Below is a small trained network, with its code and all its weights. Each question gives an input and a target symbol and asks what happens when units are switched off, that is, made to give their printed mean instead of their output.

import numpy as np


def w(rows, s, z=0):
    codes = np.array(rows[::2]) - 128.0
    scale = np.full(codes.shape[1], s)
    scale[-1] = z or s
    return codes * scale


def norm(h):
    return h / np.sqrt((h * h).mean(-1, keepdims=True) + 1e-5)


def f(y):
    return np.maximum(y, 0)


def softmax(a):
    e = np.exp(a - a.max(-1, keepdims=True))
    return e / e.sum(-1, keepdims=True)


def log_softmax(a):
    a = a - a.max(-1, keepdims=True)
    return a - np.log(np.exp(a).sum(-1, keepdims=True))


def net(x, mask):
    ids = ['ΘΠΩηξτψ'.index(c) for c in x.split()]
    T = len(ids)
    res = E[ids] + P[:T]
    u = 0
    for l in range(2):
        q, k, v = (norm(res) @ M[l].T for M in (Q, K, V))
        z = softmax(np.where(np.tri(T) > 0, q @ k.T / 4**0.5, -1e9)) @ v
        res = res + np.where(mask[u], z, O[l][:, -1]) @ O[l][:, :-1]
        u += 1
        y = f(norm(res) @ A[l][:, :-1].T + A[l][:, -1])
        res = res + np.where(mask[u : u + 16], y, B[l][:, -1]) @ B[l][:, :-1]
        u += 16
    return log_softmax(norm(res)[-1] @ U[:, :-1].T + U[:, -1])


Q, K, V, O, A, B = {}, {}, {}, {}, {}, {}
E = w([
[109,72,119],'Θ',
[116,131,122],'Π',
[138,134,188],'Ω',
[111,208,241],'η',
[167,128,29],'ξ',
[205,219,117],'τ',
[181,7,69],'ψ',
],0.021)
P = w([
[234,80,188],'0',
[74,118,186],'1',
[249,90,171],'2',
[65,128,169],'3',
[254,99,165],'4',
[60,132,168],'5',
[251,104,157],'6',
[60,136,175],'7',
[234,104,137],'8',
[56,134,166],'9',
[227,98,127],'10',
[67,137,191],'11',
],0.0069)
Q[0] = w([
[2,11,230],'L0H1',
[170,60,69],'L0H1',
[253,18,149],'L0H1',
[89,172,152],'L0H1',
],0.0073)
K[0] = w([
[123,145,148],'L0H1',
[119,64,93],'L0H1',
[185,144,79],'L0H1',
[7,125,151],'L0H1',
],0.015)
V[0] = w([
[1,80,127],'L0H1',
[127,21,176],'L0H1',
[124,88,47],'L0H1',
[73,176,37],'L0H1',
],0.0059)
O[0] = w([
[169,167,225,45],'L0H1',
[202,126,152,190],'L0H1',
[255,124,212,69],'L0H1',
[72,100,125,4],'L0H1',
],0.0057,0.0031)
A[0] = w([
[173,171,102,53],'L0N1',
[93,135,168,248],'L0N2',
[162,126,121,190],'L0N3',
[79,102,153,48],'L0N4',
[121,7,122,86],'L0N5',
[75,86,115,245],'L0N6',
[171,105,148,14],'L0N7',
[58,163,180,102],'L0N8',
[137,146,105,115],'L0N9',
[150,157,98,166],'L0N10',
[125,105,133,143],'L0N11',
[157,85,94,70],'L0N12',
[212,86,47,197],'L0N13',
[103,107,161,5],'L0N14',
[133,170,122,84],'L0N15',
[60,130,97,59],'L0N16',
],0.014,0.0026)
B[0] = w([
[124,152,46,161],'L0N1',
[147,110,182,200],'L0N2',
[90,101,117,176],'L0N3',
[185,76,122,158],'L0N4',
[69,186,169,207],'L0N5',
[131,139,249,173],'L0N6',
[166,80,207,159],'L0N7',
[16,128,178,206],'L0N8',
[174,124,111,142],'L0N9',
[134,148,89,159],'L0N10',
[91,161,122,146],'L0N11',
[82,127,95,177],'L0N12',
[67,188,151,254],'L0N13',
[198,254,69,146],'L0N14',
[137,196,142,144],'L0N15',
[183,184,178,145],'L0N16',
],0.0066,0.0083)
Q[1] = w([
[227,106,95],'L1H1',
[143,2,68],'L1H1',
[58,112,117],'L1H1',
[169,154,84],'L1H1',
],0.006)
K[1] = w([
[98,119,207],'L1H1',
[225,254,212],'L1H1',
[116,112,122],'L1H1',
[249,97,141],'L1H1',
],0.0074)
V[1] = w([
[24,27,128],'L1H1',
[193,148,134],'L1H1',
[201,254,183],'L1H1',
[170,73,27],'L1H1',
],0.0065)
O[1] = w([
[30,176,58,141],'L1H1',
[141,187,146,105],'L1H1',
[254,147,216,185],'L1H1',
[210,179,58,2],'L1H1',
],0.006,0.0047)
A[1] = w([
[83,210,127,78],'L1N1',
[182,38,54,210],'L1N2',
[241,108,28,210],'L1N3',
[84,67,130,42],'L1N4',
[72,153,175,164],'L1N5',
[235,109,140,131],'L1N6',
[236,180,76,181],'L1N7',
[130,195,128,72],'L1N8',
[89,43,108,124],'L1N9',
[23,161,113,174],'L1N10',
[253,141,126,2],'L1N11',
[112,195,97,119],'L1N12',
[67,146,169,145],'L1N13',
[115,204,90,138],'L1N14',
[23,74,8,199],'L1N15',
[171,63,79,126],'L1N16',
],0.013,0.006)
B[1] = w([
[138,106,169,179],'L1N1',
[78,149,245,145],'L1N2',
[93,97,121,169],'L1N3',
[117,190,104,140],'L1N4',
[152,138,71,255],'L1N5',
[128,87,171,156],'L1N6',
[80,63,33,177],'L1N7',
[119,134,194,149],'L1N8',
[111,168,130,147],'L1N9',
[156,159,135,239],'L1N10',
[167,75,143,142],'L1N11',
[158,129,116,164],'L1N12',
[147,124,79,240],'L1N13',
[179,104,129,174],'L1N14',
[145,146,159,183],'L1N15',
[49,142,210,135],'L1N16',
],0.013,0.0092)
U = w([
[219,43,193,74],'Θ',
[19,99,102,162],'Π',
[164,147,173,95],'Ω',
[35,99,176,140],'η',
[250,162,115,74],'ξ',
[145,88,114,254],'τ',
[79,193,44,126],'ψ',
],0.021,0.012)

Each question gives the input, a string of symbols that net reads in full, and the target symbol t.
The units are the heads (4 rows each of Q, K, V and O) and the neurons (one row each of A and B). Each row of codes is followed by its name. A weight is (code - 128) times the scale printed after its matrix; where a second scale follows, it is the last column's (O, A, B and U).
mask holds one flag per unit, layer by layer, with each layer's heads first. A switched-off unit (its flag False) gives its mean, the last column of its rows in O or B, instead of its output. The means were averaged over made-up inputs and are rounded, as every weight is.
A unit's drop is (log p(t) with every unit on - log p(t) with that unit switched off) / (log p(t) with every unit on - log p(t) with every unit switched off).
The circuit of an input: a set's keep is (log p(t) with only the set's units on - log p(t) with every unit switched off) / (log p(t) with every unit on - log p(t) with every unit switched off). Starting from the 12 units with the biggest drops (on a tie, the unit counted first), units are removed one at a time, each time the one whose removal leaves the highest keep (on an exact tie, the one counted first), for as long as the keep stays at least 0.8.
units of the circuit, in order: the units of the circuit, biggest drop first
most important unit: the unit with the biggest drop
k most important neurons: the k neurons with the biggest drops, biggest first
top k neurons in layer l: the k neurons of layer l with the biggest drops, biggest first
drop when u is switched off: that unit's drop, to one decimal
input Θ Π Ω ξ ξ Π, target ξ: units of the circuit, in order -> (L1N7, L0N5, L0N13)
input Π Π Θ Ω Π ξ, target ξ: units of the circuit, in order -> (L1N15)
input η τ ξ ξ Π Θ Ω Ω η Π Ω Π, target Ω: units of the circuit, in order -> (L1N7, L0N16)
input Ω Ω Ω Π, target Ω: 2 most important neurons -> (L1N7, L0N16)
input η ξ Π ψ Θ η Ω Π ψ ψ Θ Ω, target ψ: units of the circuit, in order -> (L1H1, L1N5)
input η Θ Ω Ω ξ τ Θ ξ, target τ: 2 most important neurons -> (L0N13, L1N14)
input Π Ω Π Θ, target Ω: top 2 neurons in layer 0 -> (L0N6, L0N8)
input Ω Θ Π ξ Θ τ Ω Ω ξ Θ, target ξ: top 2 neurons in layer 1 -> (L1N7, L1N5)
input Θ τ τ ξ, target τ: top 4 neurons in layer 1 -> (L1N7, L1N14, L1N12, L1N15)
input η Θ Ω Θ, target Ω: 2 most important neurons -> (L0N6, L1N7)
input Θ τ ψ Ω ψ Π, target ψ: 2 most important neurons -> (L1N5, L1N13)
input ψ η Π Ω ψ Θ Ω η Θ ξ, target ξ: top 3 neurons in layer 1 -> (L1N14, L1N15, L1N12)
input Ω η ξ, target Π: 2 most important neurons -> (L0N8, L1N7)
input Π Π η ψ, target ψ: most important unit -> L0N5
input τ ψ Θ Ω ξ Θ η η Ω τ ψ Π, target ψ: 3 most important neurons -> (L1N5, L0N8, L1N13)
input Π Ω Ω Π Π τ Ω τ, target τ: top 2 neurons in layer 1 -> (L1N7, L1N14)
input ψ Π Ω ψ, target ψ: top 2 neurons in layer 0 -> (L0N5, L0N13)
input ξ η ξ Θ Ω Ω η ψ η Ω, target ψ: 2 most important neurons -> (L0N8, L1N5)
input Ω ψ Θ Π τ ψ Θ Θ ξ, target Π: 3 most important neurons -> (L1N7, L0N5, L1N2)
input Θ Ω ξ Ω, target ξ: most important neuron -> (L1N5)
input Θ Ω ξ Θ, target ξ: drop when L0N5 is switched off -> 0.3
input ψ ξ Θ, target ψ: drop when L0H1 is switched off -> 0.0
input Π Π ξ Ω, target ξ: drop when L1N6 is switched off -> 0.1
input η Π Ω ξ Π ψ τ Θ, target ψ: drop when L1N14 is switched off -> 0.3
